Each row is followed by its class number.
[240,67,179,-61,-374,148,-134,299,-79,116,-111,-228,21,-241,-59,-202,-47,-2,-349,-197,663,-289,302,175,233,-215,-29,-305,471,-54,197,62,-94,-75,-388,93,3,14,108,36,-262] : 5
[197,-42,163,246,-370,88,-51,-74,29,-173,-110,230,-107,-269,19,-158,-306,107,-148,-34,1,-229,-153,19,-18,181,-47,72,-317,-205,3,-212,-61,244,-84,102,58,174,-18,-121,235] : 7
[-239,-68,-1,-265,221,60,154,111,104,-481,1,-258,-1,214,-267,-236,-350,-332,-20,55,46,233,137,-22,-258,117,230,-18,-244,-3,151,272,-52,-133,114,-191,296,12,-78,-108,-181] : 6
[96,48,-5,-181,33,-131,-15,141,-120,-387,-23,-164,402,-45,-141,109,-80,-106,-302,-36,163,-160,-105,10,-135,-80,-267,-64,81,-188,-56,-143,-65,259,-140,-290,363,125,-214,95,21] : 4
[-362,17,-42,-440,200,107,302,66,255,113,227,42,286,-68,92,-78,107,-216,186,186,-199,222,-125,-107,-141,-196,-72,-40,-379,95,206,-10,230,-227,-247,-69,-317,-285,-194,491,-220] : 5
[82,248,91,333,-386,-54,78,-101,-81,-35,83,55,-28,-242,221,109,-37,-181,369,184,75,165,176,-384,31,-73,-314,-373,-355,2,464,-176,5,269,-26,-79,279,-159,-151,295,-68] : 5
[366,-34,-59,-447,-326,223,-196,-58,15,560,92,-57,232,10,-75,-73,310,186,-74,-175,76,186,74,21,37,-95,-95,51,82,-96,-183,243,359,60,-238,130,-156,-119,87,109,150] : 0
[102,94,24,110,-73,91,-193,1,381,243,-220,-34,-474,-74,-205,161,-246,160,122,148,290,-452,-155,-165,168,98,-181,180,-426,260,250,-23,-17,-35,-15,106,297,23,-80,-26,315] : 2
[-110,175,-13,-345,-48,324,326,507,218,734,157,-109,-70,92,-31,-39,-43,111,250,0,220,62,-153,-114,-336,22,-301,-289,274,195,482,-6,73,-126,195,-67,-6,117,-179,127,-456] : 5
[-345,-2,41,-15,-76,-204,268,-87,-7,-334,-14,168,115,344,-119,42,-121,-117,-11,39,-161,276,-52,-99,-165,242,-208,373,-199,-46,23,137,-89,-116,207,152,-58,-65,-122,24,-119] : 1
[185,236,16,-493,-212,11,13,-71,158,42,24,-259,226,103,-39,-263,-233,59,-171,-49,175,-174,-306,-203,-59,34,-364,-192,-200,-167,142,117,119,-64,-240,245,14,259,196,245,90] : 4
[-197,-189,180,13,-358,-286,24,376,51,-60,-193,221,-270,-11,-7,262,-75,-3,-213,240,-114,29,111,129,-288,132,-226,166,93,-74,56,-75,-11,189,258,-173,-209,-241,-330,-167,84] : 6
[-574,18,113,-48,-481,-232,-56,-134,112,90,-35,43,-45,45,-203,288,-101,-266,-291,131,-16,196,475,-197,-199,238,-130,-186,-80,140,-147,222,206,180,75,-273,89,-269,-94,115,-240] : 2
[11,-40,-35,-340,-396,22,-78,265,166,4,-48,-99,206,238,-420,171,-102,-204,-82,12,320,-226,160,-34,262,-304,139,75,230,-77,73,58,292,67,425,223,-51,-121,-213,313,-11] : 1
[58,72,137,-183,52,97,-39,-272,101,-160,253,-108,144,110,-383,-155,-130,142,-411,-66,211,-267,-379,115,154,172,-181,160,424,-177,4,24,-125,20,225,65,114,197,-197,-6,205] : 3
[23,217,277,-203,-429,354,-209,-268,-7,225,-71,170,-304,-545,-60,-397,-440,-91,-91,150,124,17,-58,64,-293,-37,-137,-112,-269,-135,105,104,81,143,-338,315,60,63,-263,20,89] : 1
[240,250,247,-312,117,67,76,489,53,266,84,303,-281,70,248,-310,-323,280,182,236,279,208,-233,154,-149,-126,-380,-139,-36,24,248,58,-21,-156,69,266,-226,-36,-446,70,-158] : 4
[-88,-42,154,164,178,-268,64,-191,96,-340,74,-127,-151,498,122,-344,-10,325,-157,90,-171,-276,-14,-174,-55,327,-32,129,-88,185,126,175,-202,-204,-51,78,-62,-231,-143,-74,159] : 1
[398,-73,88,-8,-196,72,74,247,182,-67,-46,-115,41,139,-283,-17,-256,-7,-147,-176,465,-189,84,37,104,82,-393,222,128,-82,104,223,109,419,235,-254,70,40,-89,37,61] : 4
[-292,-37,107,-410,-86,245,-52,26,286,82,-1,-87,272,302,-59,-212,-223,-28,-487,107,269,-441,-137,-280,17,-12,-115,52,-265,114,-7,149,100,-133,-234,-106,-312,-165,-364,391,-2] : 2
[-26,236,132,-269,-294,-44,-46,179,53,440,308,-35,124,100,220,61,230,-242,194,99,-270,554,178,-142,-84,-11,-354,-175,117,288,-192,-95,397,158,389,-128,-52,-247,-413,305,-437] : 7
[115,153,-66,-168,39,-90,235,-278,-72,207,298,-21,-52,-123,125,192,399,-79,-17,92,-93,200,28,-166,-82,94,3,136,5,238,240,182,303,-13,25,160,-303,-157,96,-55,84] : 1
[62,215,100,204,-60,49,-56,202,-130,223,-41,220,-138,-33,110,7,-215,175,-98,189,-137,268,-509,-235,25,342,52,107,-170,71,235,-103,-223,-126,111,-40,79,257,-127,-69,16] : 6
[79,-9,-18,-93,-127,130,-245,-35,4,373,-22,75,-29,-111,78,126,259,73,-267,164,-523,-674,-234,-167,-72,129,-322,-429,25,125,376,-495,-24,237,46,-320,391,-70,-255,125,315] : 6
[-349,164,-42,-315,257,314,-143,-76,-31,123,-231,11,82,-207,24,-79,-356,-292,92,38,203,-40,-93,-88,-143,-426,517,-16,-133,12,-192,-206,139,-200,49,527,280,222,-144,68,-122] : 1
[37,197,-72,-35,-105,232,14,279,309,500,-53,109,10,-61,0,14,-149,80,176,-146,100,-42,-182,34,39,-95,-83,133,424,342,230,-168,163,-116,296,259,167,129,-80,91,-483] : 7
[316,228,80,124,230,-42,325,-226,-40,-428,326,37,-95,-193,-60,-117,-219,20,-118,66,163,97,-18,122,70,189,-209,30,-52,82,310,14,-183,17,-176,-170,84,48,206,-265,69] : 0
[-712,-3,-38,73,37,-222,291,175,-49,144,-148,49,16,228,-118,336,108,-10,220,138,8,223,-189,-79,-291,-72,-156,29,79,84,-200,-676,147,-215,-62,-317,161,-283,-383,25,-306] : 7
[-371,19,52,-367,-369,-55,-32,233,-70,-146,-33,-32,-30,115,-507,208,-196,-151,-237,-8,140,-365,319,-131,17,25,309,-138,-30,-124,82,51,52,190,-351,-478,-109,-309,-143,291,-97] : 0
[-218,-109,123,-64,-221,11,-74,124,29,222,-106,-151,274,-76,-42,-82,208,-23,-49,-33,-373,-40,91,-87,-222,-107,-318,-132,133,49,272,151,61,149,-21,-44,106,8,-443,246,-181] : 6
[233,66,91,-157,-375,57,-424,124,190,263,174,-196,-348,-49,51,-159,17,2,-372,102,537,-251,249,-82,230,152,-60,-349,291,22,30,262,145,122,-49,-122,-106,-173,-27,246,14] : 6
[131,160,-88,-28,-269,-175,129,467,-70,-9,-18,67,-179,41,64,320,-193,43,-4,152,-139,111,-169,71,-91,31,34,-77,243,-1,558,96,-113,-13,324,-225,-292,138,91,45,-107] : 3
[-45,82,-50,-115,42,-61,-77,-80,336,807,-363,54,201,-100,106,-358,-305,59,54,-108,-119,167,-197,-367,147,-185,271,282,-316,42,-588,-103,136,-11,-69,102,-38,166,337,-1,218] : 3
[10,50,152,-301,-431,-190,28,31,-93,-68,-432,-193,172,263,-148,68,-89,-95,-165,-88,167,-152,58,-135,159,-273,375,366,89,95,20,89,68,-164,-34,266,-277,-312,-185,-29,33] : 6
[234,49,11,60,-207,-3,120,255,-135,-191,14,-293,202,116,-399,-95,3,66,-37,-81,-140,129,145,-72,-41,36,-391,174,182,-260,-28,86,-14,150,207,3,224,222,108,12,251] : 5
[-158,76,174,117,-414,15,-26,64,-29,-145,-327,4,-108,-211,126,281,-141,-141,346,-100,899,-340,-112,104,-49,-521,244,-68,217,28,371,-274,-13,59,-66,198,-18,-183,-833,203,-453] : 2
[245,79,22,-313,-118,42,154,127,109,143,267,-200,593,111,-141,-175,-3,14,-352,-263,151,236,55,-68,308,-26,-48,-18,192,3,-9,183,-21,-181,-25,-99,-156,31,377,146,-175] : 6
[73,-26,229,-203,-267,-178,-4,355,-11,-263,-120,-77,269,204,-25,182,-280,-60,-89,60,-308,78,-174,-109,-60,80,-175,135,-234,-87,280,-126,50,155,-16,-253,47,-98,-58,28,-24] : 5
[279,221,8,264,-267,10,116,-190,-6,96,10,182,-85,-161,260,149,-57,179,-171,-47,318,-141,-286,60,41,125,-276,36,450,164,285,-59,127,-47,82,385,-162,206,219,-78,-160] : 2
[164,-24,63,-42,-286,-37,-209,-20,-199,-154,-90,41,170,188,-243,-156,-137,207,-310,-11,-198,73,-119,93,-9,158,-61,112,-102,-174,-480,200,20,-61,-113,258,-131,278,109,-235,239] : 2
[284,33,44,-60,-358,-13,-154,196,-26,-239,-167,-194,-164,-25,-15,-363,-76,-166,179,1,321,-82,-32,7,121,-111,-7,-198,-40,-445,289,308,-108,43,102,347,33,342,-204,350,63] : 2
[369,65,-220,-123,-224,289,294,56,86,269,153,359,195,-8,-58,8,14,88,-113,228,79,10,-122,20,8,97,-254,50,-61,9,-360,-42,49,14,168,236,-105,85,63,166,206] : 0
[429,19,145,-153,-303,372,-139,-55,178,484,108,201,-232,-133,-112,-38,181,333,-334,139,-131,-278,36,317,150,265,-536,79,152,267,-52,129,7,-174,-89,440,46,-155,78,-50,190] : 7
[220,8,-30,-339,197,53,272,320,275,-29,140,93,154,108,-250,-203,-261,278,-44,-65,100,-325,-261,-104,23,106,218,-13,-74,-146,410,-14,-166,-55,-98,-67,156,0,130,107,99] : 4
[178,-51,8,422,-257,-364,12,-479,-5,-435,107,-192,247,188,-33,73,322,186,-211,-274,-59,-398,42,-55,330,214,-699,-81,154,-107,145,-132,41,139,-81,67,82,44,418,35,226] : 5
[-4,-128,78,73,-426,-294,-9,250,-138,-313,-137,-132,-11,184,-401,83,325,39,-214,8,64,-661,225,-111,-76,29,-229,42,215,71,261,-154,71,260,-79,-40,173,-251,-629,-11,76] : 1
[166,85,-320,-514,275,203,91,163,264,306,327,178,339,8,161,132,248,-178,54,275,471,296,-170,-254,59,-256,-150,48,-476,109,226,-134,32,-189,-16,-267,192,-432,-390,421,64] : 1
[-5,42,-20,-156,-146,-123,310,-171,67,32,48,-162,179,78,72,-169,206,151,231,-110,-126,-215,-79,-22,-161,-139,-150,-456,27,-202,229,-30,-52,-83,103,356,-34,140,-2,299,74] : 4
[-265,188,184,-251,351,-329,62,-78,-6,-91,125,33,-82,178,92,258,-72,313,-299,45,244,85,-304,-260,101,221,14,480,144,-121,418,271,-186,-310,-75,331,-211,-23,148,-31,105] : 3
[-244,-181,-37,-352,231,70,6,-345,202,-150,-170,-54,109,180,89,-411,12,66,-249,128,103,-230,-229,108,-443,-272,25,-10,-303,127,-450,-222,569,-140,-18,219,-43,-189,-633,66,295] : 3
[44,-163,-83,-296,665,-177,42,532,129,-18,-1,-219,233,388,221,-270,15,354,36,16,-76,109,-213,172,-180,-203,-166,-153,-116,134,13,-10,206,-314,-404,-332,3,-41,-80,23,-216] : 7
[246,181,38,-11,-79,46,311,217,39,55,-51,-304,296,48,17,204,-213,106,42,-98,104,-96,-58,-224,204,-85,148,-94,-105,61,329,-142,-200,-122,19,-62,202,174,368,251,1] : 0
[-199,-87,69,55,203,-36,347,-173,-154,-489,-38,106,-364,197,195,53,-50,-62,84,268,179,-88,-377,142,-297,222,192,-66,9,-140,283,-69,106,-30,42,-120,-143,-206,-386,169,-9] : 5
[-31,19,129,303,-161,50,353,124,85,202,-153,-59,85,-43,-101,-327,-127,44,67,-151,-160,2,-277,-17,-262,196,-131,-174,183,247,406,-354,-57,-30,2,-116,353,240,-107,-325,-397] : 4
[63,181,87,-681,-206,316,-173,233,78,561,-94,-15,89,74,-111,-22,-16,-86,-196,196,-137,-83,-34,-197,-39,-334,-72,350,186,202,262,143,335,-23,-72,-85,-306,-469,-455,300,103] : 2
[85,149,66,-197,-159,32,180,15,87,148,214,71,58,9,-45,-116,-208,-83,-25,-88,276,303,-19,79,12,66,111,-57,-23,75,56,170,-99,-91,207,42,-184,85,7,-130,-254] : 1
[56,71,-110,85,81,-6,27,-275,242,287,-93,-35,182,-100,171,25,-6,34,-33,58,-186,-359,-409,-176,116,-34,-241,-22,47,208,266,-275,203,104,-121,-33,105,164,109,128,67] : 0
[84,209,-17,-191,187,199,17,-116,78,46,206,215,-131,-543,42,-297,-399,-266,117,138,284,320,121,54,-258,-221,138,-92,-366,25,-82,90,78,136,39,224,61,210,-103,-322,-1] : 1
[61,-93,-133,-83,10,-185,290,-1,59,-719,61,291,133,100,31,438,31,-213,29,22,140,-137,95,179,12,55,-87,220,-242,50,171,-23,-215,-117,28,124,-6,-254,86,-48,-120] : 2
[13,48,196,341,9,-92,-25,-110,137,121,-35,127,-214,-36,279,-254,-42,97,114,-168,-158,206,26,114,-23,241,-298,75,387,21,36,-27,-32,41,224,190,178,22,155,6,-230] : 4
[-333,31,126,-683,-198,123,17,174,-14,525,-269,-20,-68,63,-114,52,-79,-189,-287,139,-77,-136,140,-180,-299,-75,-124,-155,-248,-64,-194,-75,256,99,-30,-222,19,-235,-245,364,175] : 3
[41,93,84,365,-273,133,-24,-179,22,105,45,-56,-93,-366,55,-99,-11,22,189,-188,426,-140,-156,-116,31,139,-69,-171,206,-65,369,-150,-108,93,-335,189,258,209,102,-107,-302] : 5
[60,-213,-193,166,218,157,60,376,34,-299,160,-157,115,171,-240,-44,300,-265,-38,87,152,-9,209,-161,21,-57,-141,-19,160,-104,473,-100,107,202,460,-432,441,-106,-440,190,106] : 4
[268,-176,97,281,-63,268,-178,273,-46,-314,118,41,-255,-384,301,-90,179,-365,203,103,326,-21,123,382,-144,-111,-212,-210,405,-63,293,-273,16,306,224,7,369,-1,-630,-75,-373] : 7
[-89,-109,84,344,-281,172,-254,-10,5,-111,-81,198,-139,-361,383,390,-94,-21,495,183,-240,170,29,95,-261,-287,-180,91,-213,-14,376,-134,57,83,0,427,-139,-56,-64,-229,-47] : 5
[0,-75,53,-17,-231,374,230,207,118,22,-27,102,194,-141,-359,-147,-100,-172,56,-217,47,-189,89,116,-10,7,6,-197,-176,-41,4,-253,-40,139,287,-48,381,134,-248,266,-136] : 5
[-71,105,-137,-126,147,141,92,151,-254,-298,249,188,113,85,70,-108,-111,-198,133,177,314,248,-262,156,-386,-62,39,-331,166,28,-58,-177,212,31,-144,-257,123,-68,-569,153,-568] : 1
[-92,59,105,-101,382,199,-246,112,119,-70,-6,-339,-58,114,-51,134,-388,32,-219,21,136,-350,-366,-153,268,51,-22,235,72,-215,311,82,-131,29,65,-256,-12,273,173,246,265] : 5
[-24,358,68,-453,-40,64,-226,-13,154,472,276,193,-11,-320,-70,223,-15,-159,223,33,310,79,105,2,42,-157,-188,-51,197,249,28,-3,-194,150,0,136,263,-92,-435,-129,-386] : 0
[49,145,159,-165,-184,-247,-29,329,-45,18,-188,-59,-284,160,-117,-64,-249,-8,134,109,-258,19,0,8,6,-41,189,59,-127,52,332,68,-238,-45,37,-282,-86,-199,-234,2,41] : 1
[-39,101,-87,-219,84,-281,201,-78,177,7,-265,-4,-76,-20,39,-128,-45,-75,-146,-47,127,-410,-25,-158,161,-65,-26,190,-118,-8,178,53,20,-54,-237,115,-132,-38,181,143,129] : 7
[35,66,114,-227,65,-16,-146,-58,-55,351,-174,-377,165,239,293,-130,-6,106,60,-208,-306,-275,-178,-460,-197,60,217,-114,-361,208,-232,1,381,287,-68,-56,25,232,-179,88,21] : 7
[33,31,-27,-132,-598,248,5,210,-63,403,-144,44,111,-101,-246,130,46,-294,-126,-99,574,-188,30,-311,67,141,-164,-115,185,-89,280,27,192,302,-200,-43,223,30,-100,180,-354] : 5
[209,53,-207,182,70,129,37,-80,-112,-197,-167,137,-178,-458,248,61,64,-82,217,-15,230,-22,-141,167,-179,-214,45,-16,-37,-71,229,-263,12,-23,-164,104,239,18,-16,70,41] : 6
[-63,-174,-5,-54,353,-6,63,45,89,-128,24,134,60,402,22,86,11,158,-160,129,256,-161,-56,159,94,-55,-23,207,64,178,61,4,-234,-328,99,72,-9,-298,-230,-207,20] : 1
